Here is a tiny trained network, its code and every weight. The questions are about switching its units off for an input and a class, where a switched-off unit gives its printed mean instead of its output.

import numpy as np


def w(rows, s, z=0):
    codes = np.array(rows[::2]) - 128.0
    scale = np.full(codes.shape[1], s)
    scale[-1] = z or s
    return codes * scale


def norm(h):
    return h / np.sqrt((h * h).mean(-1, keepdims=True) + 1e-5)


def f(y):
    return y / 2 * (1 + np.tanh(0.7978845608 * (y + 0.044715 * y**3)))


def log_softmax(a):
    a = a - a.max(-1, keepdims=True)
    return a - np.log(np.exp(a).sum(-1, keepdims=True))


def net(x, mask):
    res = np.array(x, float).reshape(1, 6) / 4 @ E
    u = 0
    for l in range(3):
        y = f(norm(res) @ A[l][:, :-1].T + A[l][:, -1])
        res = res + np.where(mask[u : u + 5], y, B[l][:, -1]) @ B[l][:, :-1]
        u += 5
    return log_softmax(norm(res)[-1] @ U[:, :-1].T + U[:, -1])


A, B = {}, {}
E = w([
[190,176,44,49,190,84,120],'x0',
[129,131,127,122,117,112,124],'x1',
[109,132,119,139,153,142,143],'x2',
[58,136,66,138,150,95,2],'x3',
[127,127,129,126,126,124,129],'x4',
[105,212,95,78,60,202,128],'x5',
],0.0068)
A[0] = w([
[119,75,134,121,189,110,35,7],'0.n0',
[116,187,126,38,97,203,188,112],'0.n1',
[101,131,32,97,126,158,25,194],'0.n2',
[64,52,142,90,108,207,120,183],'0.n3',
[197,155,63,2,205,67,130,252],'0.n4',
],0.0056,0.0026)
B[0] = w([
[28,218,232,129,184,95,108,148],'0.n0',
[49,158,234,84,103,164,143,189],'0.n1',
[107,107,145,160,55,73,72,220],'0.n2',
[124,152,97,136,36,3,61,167],'0.n3',
[177,141,125,107,204,170,92,255],'0.n4',
],0.0076,0.0058)
A[1] = w([
[206,185,207,156,185,119,95,107],'1.n0',
[140,47,155,149,116,46,153,227],'1.n1',
[235,7,167,150,186,103,230,107],'1.n2',
[153,165,219,253,2,176,165,124],'1.n3',
[37,157,240,98,104,189,133,249],'1.n4',
],0.0057,0.0017)
B[1] = w([
[127,174,121,113,156,152,139,172],'1.n0',
[111,28,107,183,179,152,218,189],'1.n1',
[56,101,2,180,52,215,84,213],'1.n2',
[62,160,36,69,231,38,214,255],'1.n3',
[167,82,160,79,126,102,42,246],'1.n4',
],0.0095,0.0047)
A[2] = w([
[146,68,204,183,238,54,108,245],'2.n0',
[101,169,31,106,45,103,2,100],'2.n1',
[160,71,22,118,137,132,117,26],'2.n2',
[173,91,125,74,125,254,66,252],'2.n3',
[42,22,190,155,98,108,150,182],'2.n4',
],0.0079,0.002)
B[2] = w([
[183,156,139,138,170,129,47,213],'2.n0',
[143,90,83,187,159,174,225,254],'2.n1',
[119,144,66,189,85,155,177,161],'2.n2',
[175,148,145,164,77,166,168,207],'2.n3',
[98,119,193,102,6,116,101,214],'2.n4',
],0.011,0.0066)
U = w([
[56,61,104,183,71,104,169,253],'0',
[196,145,70,197,126,221,151,165],'1',
[82,167,158,7,97,71,148,59],'2',
[193,213,219,69,103,186,158,87],'3',
[117,90,223,181,89,79,16,36],'4',
[191,161,130,185,218,110,43,87],'5',
],0.017,0.0031)

Each question gives the input, the list of numbers given to net, and the class t.
The units are the neurons (one row each of A and B). Each row of codes is followed by its name. A weight is (code - 128) times the scale printed after its matrix; where a second scale follows, it is the last column's (A, B and U).
mask holds one flag per neuron, layer by layer. A switched-off neuron (its flag False) gives its mean, the last column of its row in B, instead of its output. The means were averaged over made-up inputs and are rounded, as every weight is.
A unit's drop is (log p(t) with every unit on - log p(t) with that unit switched off) / (log p(t) with every unit on - log p(t) with every unit switched off).
The circuit of an input: a set's keep is (log p(t) with only the set's units on - log p(t) with every unit switched off) / (log p(t) with every unit on - log p(t) with every unit switched off). Starting from the 12 units with the biggest drops (on a tie, the unit counted first), units are removed one at a time, each time the one whose removal leaves the highest keep (on an exact tie, the one counted first), for as long as the keep stays at least 0.8.
circuit, biggest first: the units of the circuit, biggest drop first
top k neurons: the k neurons with the biggest drops, biggest first
k most important neurons of layer l: the k neurons of layer l with the biggest drops, biggest first
input [-7,6,6,-5,0,1], class 2: top 2 neurons : [1.n3, 2.n1]
input [-1,-1,-8,0,-1,8], class 2: top 4 neurons : [0.n1, 1.n2, 1.n3, 0.n4]
input [3,8,-8,0,-3,4], class 3: circuit, biggest first : [1.n2]
input [8,-3,-2,0,-6,2], class 3: circuit, biggest first : [1.n2, 1.n3]
input [-1,1,-1,4,-3,-1], class 4: top 2 neurons : [1.n2, 0.n4]
input [-5,6,8,-8,5,2], class 2: circuit, biggest first : [1.n3, 2.n1]
input [7,-6,-4,0,4,7], class 3: 3 most important neurons of layer 0 : [0.n1, 0.n4, 0.n3]
input [-8,6,7,-1,3,1], class 2: circuit, biggest first : [1.n3, 2.n1]
input [-1,-3,8,-8,8,-2], class 0: top 2 neurons : [0.n4, 1.n2]
input [5,-3,3,0,7,-5], class 1: 2 most important neurons of layer 1 : [1.n2, 1.n3]
input [-5,-5,7,3,0,-7], class 4: 2 most important neurons of layer 2 : [2.n4, 2.n0]
input [-1,-4,-5,-5,2,4], class 2: top 2 neurons : [1.n3, 0.n4]
input [7,-6,-4,-1,8,3], class 3: top 3 neurons : [1.n2, 0.n1, 2.n1]
input [0,-6,2,-2,3,6], class 2: top 2 neurons : [0.n4, 1.n3]
input [5,2,2,7,-7,4], class 1: circuit, biggest first : [2.n1]
input [-2,5,-2,0,-8,5], class 2: top 2 neurons : [0.n1, 1.n2]
input [-1,1,-2,2,-7,-2], class 4: top 2 neurons : [0.n4, 2.n4]
input [-6,-1,-3,3,-8,-2], class 4: top 3 neurons : [1.n2, 2.n4, 2.n0]
input [-7,6,7,-1,-4,8], class 2: top 2 neurons : [1.n3, 1.n2]
input [-1,-7,-1,4,5,6], class 0: top 2 neurons : [0.n2, 2.n1]
input [-1,0,4,-6,-4,-2], class 0: circuit, biggest first : [0.n4]
input [3,1,-1,0,4,-5], class 1: 2 most important neurons of layer 2 : [2.n3, 2.n2]
input [0,1,5,6,8,-1], class 4: 3 most important neurons of layer 1 : [1.n2, 1.n3, 1.n0]
